Here is a tiny trained network, its code and every weight. The questions are about switching its units off for an input and a class, where a switched-off unit gives its printed mean instead of its output.

import numpy as np


def w(rows, s, z=0):
    codes = np.array(rows[::2]) - 128.0
    scale = np.full(codes.shape[1], s)
    scale[-1] = z or s
    return codes * scale


def norm(h):
    return h / np.sqrt((h * h).mean(-1, keepdims=True) + 1e-5)


def f(y):
    return y / 2 * (1 + np.tanh(0.7978845608 * (y + 0.044715 * y**3)))


def log_softmax(a):
    a = a - a.max(-1, keepdims=True)
    return a - np.log(np.exp(a).sum(-1, keepdims=True))


def net(x, mask):
    res = np.array(x, float).reshape(1, 7) / 4 @ E
    u = 0
    for l in range(2):
        y = f(norm(res) @ A[l][:, :-1].T + A[l][:, -1])
        res = res + np.where(mask[u : u + 11], y, B[l][:, -1]) @ B[l][:, :-1]
        u += 11
    return log_softmax(norm(res)[-1] @ U[:, :-1].T + U[:, -1])


A, B = {}, {}
E = w([
[2,177,121,188,32,174,181,113],'x0',
[128,129,122,128,126,129,127,128],'x1',
[165,43,109,160,71,194,148,222],'x2',
[199,139,94,108,96,207,231,48],'x3',
[110,23,146,126,63,131,50,34],'x4',
[129,128,127,128,129,129,128,128],'x5',
[130,131,127,127,125,129,126,128],'x6',
],0.0064)
A[0] = w([
[143,77,138,108,101,112,93,97,35],'L0N1',
[134,182,132,107,202,64,79,48,48],'L0N2',
[145,50,140,118,130,121,85,80,44],'L0N3',
[192,186,135,103,185,115,152,214,73],'L0N4',
[129,150,123,118,141,116,160,168,42],'L0N5',
[131,92,127,117,110,130,88,93,46],'L0N6',
[253,127,144,112,140,156,176,61,44],'L0N7',
[119,110,149,131,175,77,27,206,57],'L0N8',
[184,43,120,129,107,140,118,232,22],'L0N9',
[64,134,128,135,107,141,118,150,125],'L0N10',
[235,80,127,101,214,99,79,125,2],'L0N11',
],0.015,0.0027)
B[0] = w([
[91,136,120,188,173,151,124,143,181],'L0N1',
[228,104,185,115,140,212,142,148,248],'L0N2',
[103,148,119,209,196,122,130,118,206],'L0N3',
[83,132,128,231,190,132,120,140,252],'L0N4',
[115,142,123,158,160,130,111,97,161],'L0N5',
[95,167,122,159,191,147,117,153,173],'L0N6',
[123,107,27,51,135,107,97,103,242],'L0N7',
[122,100,4,51,126,119,108,83,255],'L0N8',
[224,134,196,94,144,196,140,126,237],'L0N9',
[108,135,138,107,101,81,146,105,178],'L0N10',
[74,126,197,150,27,40,177,174,251],'L0N11',
],0.021,0.0097)
A[1] = w([
[111,183,120,206,202,122,94,152,45],'L1N1',
[132,153,126,134,108,118,115,121,63],'L1N2',
[99,152,174,129,51,67,153,162,105],'L1N3',
[55,194,215,134,19,95,149,113,77],'L1N4',
[172,108,192,119,98,200,118,142,101],'L1N5',
[182,129,187,106,114,205,114,143,21],'L1N6',
[152,84,173,125,80,156,62,113,97],'L1N7',
[85,106,141,243,168,176,86,99,66],'L1N8',
[102,127,84,54,103,110,3,146,65],'L1N9',
[236,164,217,96,135,178,124,150,2],'L1N10',
[156,112,45,66,94,114,103,127,75],'L1N11',
],0.013,0.0022)
B[1] = w([
[37,157,178,198,188,171,113,119,244],'L1N1',
[137,48,123,147,160,114,145,130,117],'L1N2',
[90,157,222,130,15,125,42,50,180],'L1N3',
[157,30,178,141,54,9,106,215,190],'L1N4',
[211,194,144,122,98,201,134,96,203],'L1N5',
[228,119,154,101,117,158,199,201,204],'L1N6',
[195,216,66,171,92,162,121,141,145],'L1N7',
[115,248,94,215,180,105,114,204,254],'L1N8',
[115,106,37,102,131,171,230,123,176],'L1N9',
[217,101,223,59,157,202,99,82,238],'L1N10',
[59,130,59,65,126,131,125,65,210],'L1N11',
],0.013,0.009)
U = w([
[63,191,128,234,219,131,109,153,193],'0',
[92,94,2,33,121,118,144,66,170],'1',
[244,136,205,93,129,196,133,124,133],'2',
[93,92,197,144,23,26,106,143,3],'3',
],0.0093,0.00058)

Each question gives the input, the list of numbers given to net, and the class t.
The units are the neurons (one row each of A and B). Each row of codes is followed by its name. A weight is (code - 128) times the scale printed after its matrix; where a second scale follows, it is the last column's (A, B and U).
mask holds one flag per neuron, layer by layer. A switched-off neuron (its flag False) gives its mean, the last column of its row in B, instead of its output. The means were averaged over made-up inputs and are rounded, as every weight is.
A unit's drop is (log p(t) with every unit on - log p(t) with that unit switched off) / (log p(t) with every unit on - log p(t) with every unit switched off).
The circuit of an input: a set's keep is (log p(t) with only the set's units on - log p(t) with every unit switched off) / (log p(t) with every unit on - log p(t) with every unit switched off). Starting from the 12 units with the biggest drops (on a tie, the unit counted first), units are removed one at a time, each time the one whose removal leaves the highest keep (on an exact tie, the one counted first), for as long as the keep stays at least 0.8.
circuit, biggest first: the units of the circuit, biggest drop first
top k neurons: the k neurons with the biggest drops, biggest first
k most important neurons of layer l: the k neurons of layer l with the biggest drops, biggest first
input [0,7,6,7,-6,5,7], class 1: top 2 neurons -> (L0N7 L0N3)
input [-2,8,4,4,-5,1,7], class 0: circuit, biggest first -> (L0N4)
input [1,-8,5,7,8,-8,1], class 0: 2 most important neurons of layer 0 -> (L0N8 L0N3)
input [-3,4,-8,-6,-7,8,0], class 2: top 3 neurons -> (L0N2 L0N3 L0N1)
input [6,3,-7,-6,5,-7,0], class 2: top 2 neurons -> (L0N2 L0N7)
input [8,0,-8,-1,6,-3,-1], class 2: top 4 neurons -> (L0N8 L0N4 L0N11 L0N2)
input [-4,7,8,-2,8,5,3], class 0: 2 most important neurons of layer 1 -> (L1N8 L1N1)
input [-8,-1,3,-1,8,4,-7], class 0: top 4 neurons -> (L0N3 L0N1 L0N6 L0N10)
input [6,-8,-7,6,-3,-5,-1], class 2: top 4 neurons -> (L0N8 L0N4 L0N11 L0N7)
input [8,-5,3,6,4,-7,3], class 3: top 2 neurons -> (L0N8 L0N2)
input [-6,7,2,-8,6,-8,3], class 1: top 2 neurons -> (L0N8 L0N4)
input [8,6,-8,-4,-7,-7,-1], class 2: top 3 neurons -> (L0N8 L0N4 L0N11)
input [7,1,0,5,-3,3,8], class 3: 4 most important neurons of layer 0 -> (L0N8 L0N2 L0N7 L0N9)
input [6,-8,-8,-6,-3,-5,-1], class 2: top 2 neurons -> (L0N2 L0N7)
input [3,-5,-2,7,-6,0,-4], class 1: 3 most important neurons of layer 0 -> (L0N7 L0N3 L0N1)
input [0,3,5,-4,-4,-6,-8], class 2: circuit, biggest first -> (L0N9)
input [2,-4,2,5,3,-4,7], class 1: top 2 neurons -> (L0N4 L0N7)
input [-8,-1,5,-7,-4,1,-5], class 3: 4 most important neurons of layer 0 -> (L0N11 L0N7 L0N2 L0N4)
input [7,5,-8,4,-3,-2,-5], class 2: 4 most important neurons of layer 0 -> (L0N11 L0N8 L0N4 L0N7)
input [-8,-1,0,3,-5,2,-5], class 3: circuit, biggest first -> (L0N11)
input [8,-1,-7,-7,-7,0,5], class 3: 3 most important neurons of layer 0 -> (L0N7 L0N10 L0N9)
input [-2,-7,-6,-1,-4,2,6], class 2: 2 most important neurons of layer 0 -> (L0N2 L0N3)
